Below are the code and all the weights of a small trained network. Each question names an input and a class and asks about switching units off, where a switched-off unit gives its printed mean instead of its output.

import numpy as np


def w(rows, s, z=0):
    codes = np.array(rows[::2]) - 128.0
    scale = np.full(codes.shape[1], s)
    scale[-1] = z or s
    return codes * scale


def norm(h):
    return h / np.sqrt((h * h).mean(-1, keepdims=True) + 1e-5)


def f(y):
    return np.maximum(y, 0)


def log_softmax(a):
    a = a - a.max(-1, keepdims=True)
    return a - np.log(np.exp(a).sum(-1, keepdims=True))


def net(x, mask):
    res = np.array(x, float).reshape(1, 7) / 4 @ E
    u = 0
    for l in range(2):
        y = f(norm(res) @ A[l][:, :-1].T + A[l][:, -1])
        res = res + np.where(mask[u : u + 8], y, B[l][:, -1]) @ B[l][:, :-1]
        u += 8
    return log_softmax(norm(res)[-1] @ U[:, :-1].T + U[:, -1])


A, B = {}, {}
E = w([
[115,37,195,121,136,222,95],'x0',
[122,125,129,129,135,128,136],'x1',
[253,165,95,142,252,125,121],'x2',
[125,128,126,126,128,126,128],'x3',
[127,125,125,129,128,127,132],'x4',
[37,166,89,89,159,76,26],'x5',
[124,123,129,132,130,126,133],'x6',
],0.0028)
A[0] = w([
[25,158,119,92,132,102,48,147],'0.n1',
[184,168,107,126,248,100,146,124],'0.n2',
[73,36,153,137,198,129,32,57],'0.n3',
[203,139,93,114,101,130,193,45],'0.n4',
[223,156,133,176,132,169,117,90],'0.n5',
[130,28,156,120,126,223,77,143],'0.n6',
[163,71,191,163,254,185,55,5],'0.n7',
[125,134,152,212,22,118,241,76],'0.n8',
],0.0037,0.0027)
B[0] = w([
[57,169,150,176,102,80,152,234],'0.n1',
[151,114,111,201,150,100,41,229],'0.n2',
[105,156,134,35,118,171,108,191],'0.n3',
[151,152,146,130,40,155,187,163],'0.n4',
[100,133,137,161,140,101,212,187],'0.n5',
[114,94,212,185,139,35,80,252],'0.n6',
[146,178,95,1,126,223,236,203],'0.n7',
[142,129,16,41,124,199,50,210],'0.n8',
],0.004,0.0034)
A[1] = w([
[193,147,149,137,136,185,175,58],'1.n1',
[146,210,118,100,123,163,85,251],'1.n2',
[240,105,134,141,181,130,171,151],'1.n3',
[160,51,176,132,137,189,202,78],'1.n4',
[113,187,48,3,114,191,105,118],'1.n5',
[183,160,105,201,88,73,189,10],'1.n6',
[113,85,206,150,52,120,95,75],'1.n7',
[135,44,105,143,25,171,125,76],'1.n8',
],0.0049,0.0018)
B[1] = w([
[96,161,173,125,108,105,121,197],'1.n1',
[155,45,66,86,153,159,159,224],'1.n2',
[41,190,163,124,41,141,134,253],'1.n3',
[129,197,160,157,215,75,74,228],'1.n4',
[183,140,111,27,136,179,243,219],'1.n5',
[136,42,134,172,67,206,131,183],'1.n6',
[192,71,110,151,137,136,122,219],'1.n7',
[234,50,102,113,254,101,131,214],'1.n8',
],0.0047,0.0034)
U = w([
[183,108,67,13,139,200,194,251],'0',
[35,158,50,135,39,47,149,93],'1',
[194,171,103,254,13,164,177,98],'2',
[147,171,26,193,216,66,31,96],'3',
[213,2,173,172,189,119,70,121],'4',
[22,59,196,92,94,121,47,83],'5',
[138,210,253,163,168,155,132,112],'6',
],0.0091,0.0027)

Each question gives the input, the list of numbers given to net, and the class t.
The units are the neurons (one row each of A and B). Each row of codes is followed by its name. A weight is (code - 128) times the scale printed after its matrix; where a second scale follows, it is the last column's (A, B and U).
mask holds one flag per neuron, layer by layer. A switched-off neuron (its flag False) gives its mean, the last column of its row in B, instead of its output. The means were averaged over made-up inputs and are rounded, as every weight is.
A unit's drop is (log p(t) with every unit on - log p(t) with that unit switched off) / (log p(t) with every unit on - log p(t) with every unit switched off).
The circuit of an input: a set's keep is (log p(t) with only the set's units on - log p(t) with every unit switched off) / (log p(t) with every unit on - log p(t) with every unit switched off). Starting from the 12 units with the biggest drops (on a tie, the unit counted first), units are removed one at a time, each time the one whose removal leaves the highest keep (on an exact tie, the one counted first), for as long as the keep stays at least 0.8.
circuit, biggest first: the units of the circuit, biggest drop first
unit that matters most: the unit with the biggest drop
k most important neurons: the k neurons with the biggest drops, biggest first
top k neurons in layer l: the k neurons of layer l with the biggest drops, biggest first
drop of u: that unit's drop, to one decimal
input [-7,-1,-1,5,8,-5,-1], class 0: unit that matters most : 0.n8
input [2,4,1,-3,-6,-7,0], class 6: circuit, biggest first : 1.n4, 1.n3
input [2,-5,5,-1,-8,-7,2], class 6: top 2 neurons in layer 1 : 1.n4, 1.n1
input [1,-2,2,-3,2,7,-8], class 0: 2 most important neurons : 0.n6, 0.n3
input [-6,6,-7,-6,1,-1,-1], class 0: circuit, biggest first : 0.n8, 1.n5
input [-1,-8,-7,2,5,-8,7], class 0: top 2 neurons in layer 0 : 0.n8, 0.n2
input [-4,8,8,6,6,-4,-6], class 2: top 2 neurons in layer 1 : 1.n3, 1.n6
input [-5,8,-8,4,3,-2,-3], class 0: circuit, biggest first : 0.n8, 1.n5
input [6,-8,-3,-1,2,0,3], class 4: 2 most important neurons : 1.n7, 1.n3
input [-1,7,0,-2,8,1,5], class 1: 4 most important neurons : 1.n8, 0.n6, 1.n4, 1.n7
input [1,-6,8,-3,3,3,7], class 0: top 3 neurons in layer 0 : 0.n7, 0.n6, 0.n1
input [6,-7,3,-7,-2,6,4], class 0: 2 most important neurons : 0.n7, 1.n5
input [2,-8,-3,0,7,-4,1], class 4: top 2 neurons in layer 0 : 0.n6, 0.n7
input [3,7,2,-2,-8,2,-1], class 0: unit that matters most : 0.n7
input [1,-1,6,4,-4,-4,-1], class 6: 2 most important neurons : 1.n4, 1.n1
input [5,-1,-3,5,6,0,5], class 4: 2 most important neurons : 1.n7, 1.n3
input [0,8,4,1,6,0,-5], class 2: top 2 neurons in layer 1 : 1.n3, 1.n4
input [-5,6,2,-5,-4,-5,-5], class 2: drop of 0.n7 : 0.1
input [5,-3,-8,8,-6,-3,3], class 4: drop of 1.n8 : 0.2
input [-1,1,-7,-3,1,-2,0], class 0: drop of 0.n8 : 0.9
input [-2,7,-4,3,7,-6,3], class 0: circuit, biggest first : 0.n8
input [5,-2,1,7,-6,-7,1], class 6: drop of 1.n8 : -0.1
